Below is a small trained network, with its code and all its weights. Each question gives an input and a class and asks what happens when units are switched off, that is, made to give their printed mean instead of their output.

import numpy as np


def w(rows, s, z=0):
    codes = np.array(rows[::2]) - 128.0
    scale = np.full(codes.shape[1], s)
    scale[-1] = z or s
    return codes * scale


def f(y):
    return np.maximum(y, 0)


def log_softmax(a):
    a = a - a.max(-1, keepdims=True)
    return a - np.log(np.exp(a).sum(-1, keepdims=True))


def net(x, mask):
    res = np.array(x, float).reshape(1, 4) / 4 @ E
    y = f(res @ A[0][:, :-1].T + A[0][:, -1])
    res = res + np.where(mask, y, B[0][:, -1]) @ B[0][:, :-1]
    return log_softmax(res[-1] @ U[:, :-1].T + U[:, -1])


A, B = {}, {}
E = w([
[103,181,104,94,64,194,139,186,87],'x0',
[127,181,141,179,191,157,96,163,136],'x1',
[70,147,90,79,154,136,94,139,248],'x2',
[137,117,131,168,115,202,162,64,135],'x3',
],0.012)
A[0] = w([
[160,70,131,197,174,83,69,88,149,60],'N1',
[96,70,45,67,103,73,182,86,72,154],'N2',
[153,179,120,255,151,133,89,186,145,105],'N3',
[57,162,86,105,88,166,145,142,67,192],'N4',
[116,84,196,178,85,145,110,108,29,174],'N5',
[115,142,175,137,169,106,150,97,55,84],'N6',
[96,154,136,102,174,113,70,71,168,74],'N7',
[150,100,128,167,94,143,163,59,139,223],'N8',
[115,92,95,137,189,69,180,75,133,4],'N9',
[150,118,243,188,129,84,111,86,168,43],'N10',
[116,152,108,206,160,131,98,138,127,55],'N11',
[161,126,197,92,194,115,127,93,119,67],'N12',
[131,103,225,114,204,158,50,194,105,65],'N13',
[73,117,165,120,151,51,59,193,72,103],'N14',
],0.0086,0.0027)
B[0] = w([
[196,163,197,153,75,158,111,121,171,251],'N1',
[117,78,183,161,150,146,142,190,148,253],'N2',
[39,102,152,181,47,96,183,199,174,238],'N3',
[151,211,157,137,169,105,94,185,202,255],'N4',
[1,169,146,24,166,121,118,112,168,254],'N5',
[54,93,105,86,140,100,76,64,41,192],'N6',
[118,139,200,161,143,182,61,82,115,225],'N7',
[89,111,137,105,172,82,153,173,194,233],'N8',
[154,145,193,131,125,103,173,157,60,206],'N9',
[168,203,201,100,169,120,118,92,132,223],'N10',
[69,79,131,216,132,117,146,156,151,184],'N11',
[134,180,145,54,45,186,105,191,158,186],'N12',
[69,111,53,188,106,107,162,167,131,207],'N13',
[107,169,108,150,205,95,126,104,159,242],'N14',
],0.0077,0.0066)
U = w([
[89,46,148,165,80,93,176,198,168,236],'0',
[167,233,180,107,119,140,112,142,124,137],'1',
[98,159,83,129,255,83,184,82,173,253],'2',
[64,153,122,102,185,125,66,86,131,108],'3',
[185,120,57,120,147,122,153,90,94,12],'4',
],0.0077,0.0015)

Each question gives the input, the list of numbers given to net, and the class t.
The units are the neurons (one row each of A and B). Each row of codes is followed by its name. A weight is (code - 128) times the scale printed after its matrix; where a second scale follows, it is the last column's (A, B and U).
mask holds one flag per neuron, in row order. A switched-off neuron (its flag False) gives its mean, the last column of its row in B, instead of its output. The means were averaged over made-up inputs and are rounded, as every weight is.
A unit's drop is (log p(t) with every unit on - log p(t) with that unit switched off) / (log p(t) with every unit on - log p(t) with every unit switched off).
The circuit of an input: a set's keep is (log p(t) with only the set's units on - log p(t) with every unit switched off) / (log p(t) with every unit on - log p(t) with every unit switched off). Starting from the 12 units with the biggest drops (on a tie, the unit counted first), units are removed one at a time, each time the one whose removal leaves the highest keep (on an exact tie, the one counted first), for as long as the keep stays at least 0.8.
units of the circuit, in order: the units of the circuit, biggest drop first
unit that matters most: the unit with the biggest drop
k most important neurons: the k neurons with the biggest drops, biggest first
drop when u is switched off: that unit's drop, to one decimal
input [-6,8,-3,-3], class 0: units of the circuit, in order	N3
input [-6,1,-5,2], class 1: 2 most important neurons	N1, N10
input [5,-4,-4,7], class 2: units of the circuit, in order	N5, N8, N1
input [6,4,-8,4], class 3: units of the circuit, in order	N5, N6
input [-1,8,-5,7], class 0: 2 most important neurons	N3, N11
input [-8,6,-3,4], class 1: 3 most important neurons	N10, N1, N12
input [3,-3,-1,-7], class 2: units of the circuit, in order	N14, N1
input [3,7,-8,-8], class 2: 2 most important neurons	N14, N5
input [-5,2,-4,-1], class 1: 3 most important neurons	N1, N10, N12
input [-5,-5,-6,-3], class 3: 3 most important neurons	N5, N6, N3
input [6,7,-2,-8], class 2: 2 most important neurons	N14, N2
input [-8,-6,-3,-3], class 1: units of the circuit, in order	N10, N1
input [6,3,3,-7], class 2: 2 most important neurons	N14, N1
input [0,0,-2,8], class 2: units of the circuit, in order	N8, N1, N3
input [0,-4,-4,-6], class 2: 3 most important neurons	N14, N3, N1
input [1,0,-5,-8], class 2: units of the circuit, in order	N14, N1
input [-2,-1,-7,8], class 2: 2 most important neurons	N8, N7
input [3,3,4,-8], class 2: unit that matters most	N14
input [-1,3,-5,0], class 3: 4 most important neurons	N5, N6, N2, N9
input [3,-1,-4,7], class 2: unit that matters most	N8
input [-4,-5,-7,1], class 3: 4 most important neurons	N5, N6, N3, N10
input [6,7,-8,1], class 3: 3 most important neurons	N5, N6, N2
input [-4,7,-7,7], class 0: drop when N8 is switched off	0.4
input [1,6,-5,3], class 0: drop when N3 is switched off	1.0
input [-7,-5,7,4], class 1: drop when N8 is switched off	-0.1
input [7,8,4,-7], class 0: drop when N3 is switched off	0.8
